Here is a tiny trained network, its code and every weight. The questions are about switching its units off for an input and a class, where a switched-off unit gives its printed mean instead of its output.

import numpy as np


def w(rows, s, z=0):
    codes = np.array(rows[::2]) - 128.0
    scale = np.full(codes.shape[1], s)
    scale[-1] = z or s
    return codes * scale


def f(y):
    return y / 2 * (1 + np.tanh(0.7978845608 * (y + 0.044715 * y**3)))


def log_softmax(a):
    a = a - a.max(-1, keepdims=True)
    return a - np.log(np.exp(a).sum(-1, keepdims=True))


def net(x, mask):
    res = np.array(x, float).reshape(1, 4) / 4 @ E
    y = f(res @ A[0][:, :-1].T + A[0][:, -1])
    res = res + np.where(mask, y, B[0][:, -1]) @ B[0][:, :-1]
    return log_softmax(res[-1] @ U[:, :-1].T + U[:, -1])


A, B = {}, {}
E = w([
[189,136,2,150,108,101,36,178,126],'x0',
[98,155,110,109,155,113,161,82,43],'x1',
[202,132,142,1,32,102,148,107,106],'x2',
[149,25,80,135,151,109,165,88,133],'x3',
],0.0084)
A[0] = w([
[133,118,128,144,118,125,123,144,149,129],'N1',
[118,118,112,159,142,138,130,116,121,142],'N2',
[112,156,151,154,134,121,110,141,121,77],'N3',
[147,121,106,85,87,125,110,150,158,187],'N4',
[111,124,159,131,141,121,144,112,128,73],'N5',
[88,113,148,185,183,122,164,104,96,155],'N6',
[97,122,127,150,146,141,152,121,119,132],'N7',
[105,145,130,148,142,133,152,118,107,168],'N8',
[121,135,129,83,127,133,149,125,108,254],'N9',
[119,152,156,84,116,135,130,120,116,149],'N10',
[107,103,208,139,146,129,162,119,128,179],'N11',
[143,25,32,141,132,128,134,117,138,168],'N12',
[125,102,98,146,144,123,147,120,128,60],'N13',
[124,112,211,127,131,131,144,114,147,192],'N14',
[135,168,58,111,128,125,116,115,100,97],'N15',
[122,128,128,119,134,125,129,130,127,29],'N16',
[127,135,231,99,114,135,155,130,138,108],'N17',
[101,150,137,173,162,135,139,121,108,175],'N18',
[114,125,161,124,137,132,149,117,115,145],'N19',
[138,148,42,146,130,128,120,137,110,133],'N20',
[116,155,143,91,136,123,153,101,82,145],'N21',
[142,112,132,2,105,119,166,97,84,174],'N22',
],0.018,0.0028)
B[0] = w([
[145,118,108,141,115,108,132,106,167,146],'N1',
[142,144,90,138,128,119,146,128,124,155],'N2',
[133,163,140,156,129,143,151,80,168,154],'N3',
[180,63,111,66,149,106,113,109,103,186],'N4',
[113,131,149,114,154,175,144,130,110,154],'N5',
[214,38,108,93,146,138,111,98,98,204],'N6',
[161,106,128,125,150,149,125,128,102,159],'N7',
[177,123,122,124,135,91,120,126,102,157],'N8',
[165,148,153,132,132,119,167,106,134,174],'N9',
[113,148,149,129,147,130,176,132,70,175],'N10',
[141,106,168,85,76,175,126,141,163,210],'N11',
[158,92,70,253,151,102,127,153,90,242],'N12',
[106,135,112,182,126,138,155,170,106,151],'N13',
[132,133,119,37,81,92,124,142,175,203],'N14',
[82,114,159,89,85,119,95,190,100,176],'N15',
[103,140,131,142,151,169,137,140,105,121],'N16',
[72,187,155,64,150,106,122,130,96,222],'N17',
[167,159,119,171,162,85,129,86,135,182],'N18',
[132,145,147,112,137,137,143,118,116,166],'N19',
[69,158,142,86,139,122,78,125,123,203],'N20',
[186,140,142,163,121,90,191,124,118,184],'N21',
[231,123,209,111,114,193,165,83,184,253],'N22',
],0.025,0.015)
U = w([
[160,125,211,80,110,162,129,89,127,242],'0',
[119,109,17,254,201,62,92,145,66,83],'1',
[48,211,141,91,125,78,135,137,118,73],'2',
[107,171,171,216,99,120,164,170,81,25],'3',
[62,152,127,129,140,188,190,154,90,4],'4',
[57,217,135,184,123,145,135,108,207,39],'5',
[188,78,107,183,137,151,185,101,141,211],'6',
[36,133,126,71,64,132,71,197,157,188],'7',
],0.0077,0.0018)

Each question gives the input, the list of numbers given to net, and the class t.
The units are the neurons (one row each of A and B). Each row of codes is followed by its name. A weight is (code - 128) times the scale printed after its matrix; where a second scale follows, it is the last column's (A, B and U).
mask holds one flag per neuron, in row order. A switched-off neuron (its flag False) gives its mean, the last column of its row in B, instead of its output. The means were averaged over made-up inputs and are rounded, as every weight is.
A unit's drop is (log p(t) with every unit on - log p(t) with that unit switched off) / (log p(t) with every unit on - log p(t) with every unit switched off).
The circuit of an input: a set's keep is (log p(t) with only the set's units on - log p(t) with every unit switched off) / (log p(t) with every unit on - log p(t) with every unit switched off). Starting from the 12 units with the biggest drops (on a tie, the unit counted first), units are removed one at a time, each time the one whose removal leaves the highest keep (on an exact tie, the one counted first), for as long as the keep stays at least 0.8.
units of the circuit, in order: the units of the circuit, biggest drop first
unit that matters most: the unit with the biggest drop
k most important neurons: the k neurons with the biggest drops, biggest first
drop when u is switched off: that unit's drop, to one decimal
input [-2,2,5,6], class 6: 4 most important neurons -> (N20 N12 N15 N17)
input [7,6,0,3], class 1: unit that matters most -> N12
input [-4,-1,-8,1], class 6: 3 most important neurons -> (N17 N18 N6)
input [-5,7,-6,-1], class 6: 4 most important neurons -> (N18 N6 N20 N22)
input [-2,-1,1,-5], class 2: units of the circuit, in order -> (N22 N6)
input [3,-2,0,-6], class 7: units of the circuit, in order -> (N22 N21)
input [1,-6,-1,-5], class 6: 4 most important neurons -> (N20 N17 N15 N12)
input [5,5,-5,-5], class 7: 3 most important neurons -> (N12 N15 N22)
input [1,-6,-4,-8], class 5: 2 most important neurons -> (N12 N6)
input [5,-5,-3,-8], class 2: 3 most important neurons -> (N12 N22 N11)
input [0,4,-3,-8], class 6: 4 most important neurons -> (N12 N17 N20 N3)
input [5,-2,-7,-4], class 1: 2 most important neurons -> (N22 N11)
input [0,5,0,7], class 6: 4 most important neurons -> (N22 N17 N6 N18)
input [6,3,4,7], class 1: units of the circuit, in order -> (N12)
input [3,-3,-3,-7], class 5: 2 most important neurons -> (N12 N6)
input [-2,6,-2,-2], class 6: 2 most important neurons -> (N20 N17)
input [2,0,-3,-3], class 5: drop when N6 is switched off -> 0.2
input [6,-5,-1,-4], class 7: drop when N12 is switched off -> 0.3
input [8,5,4,-4], class 7: drop when N15 is switched off -> 0.6
input [-3,5,-8,-8], class 6: unit that matters most -> N18
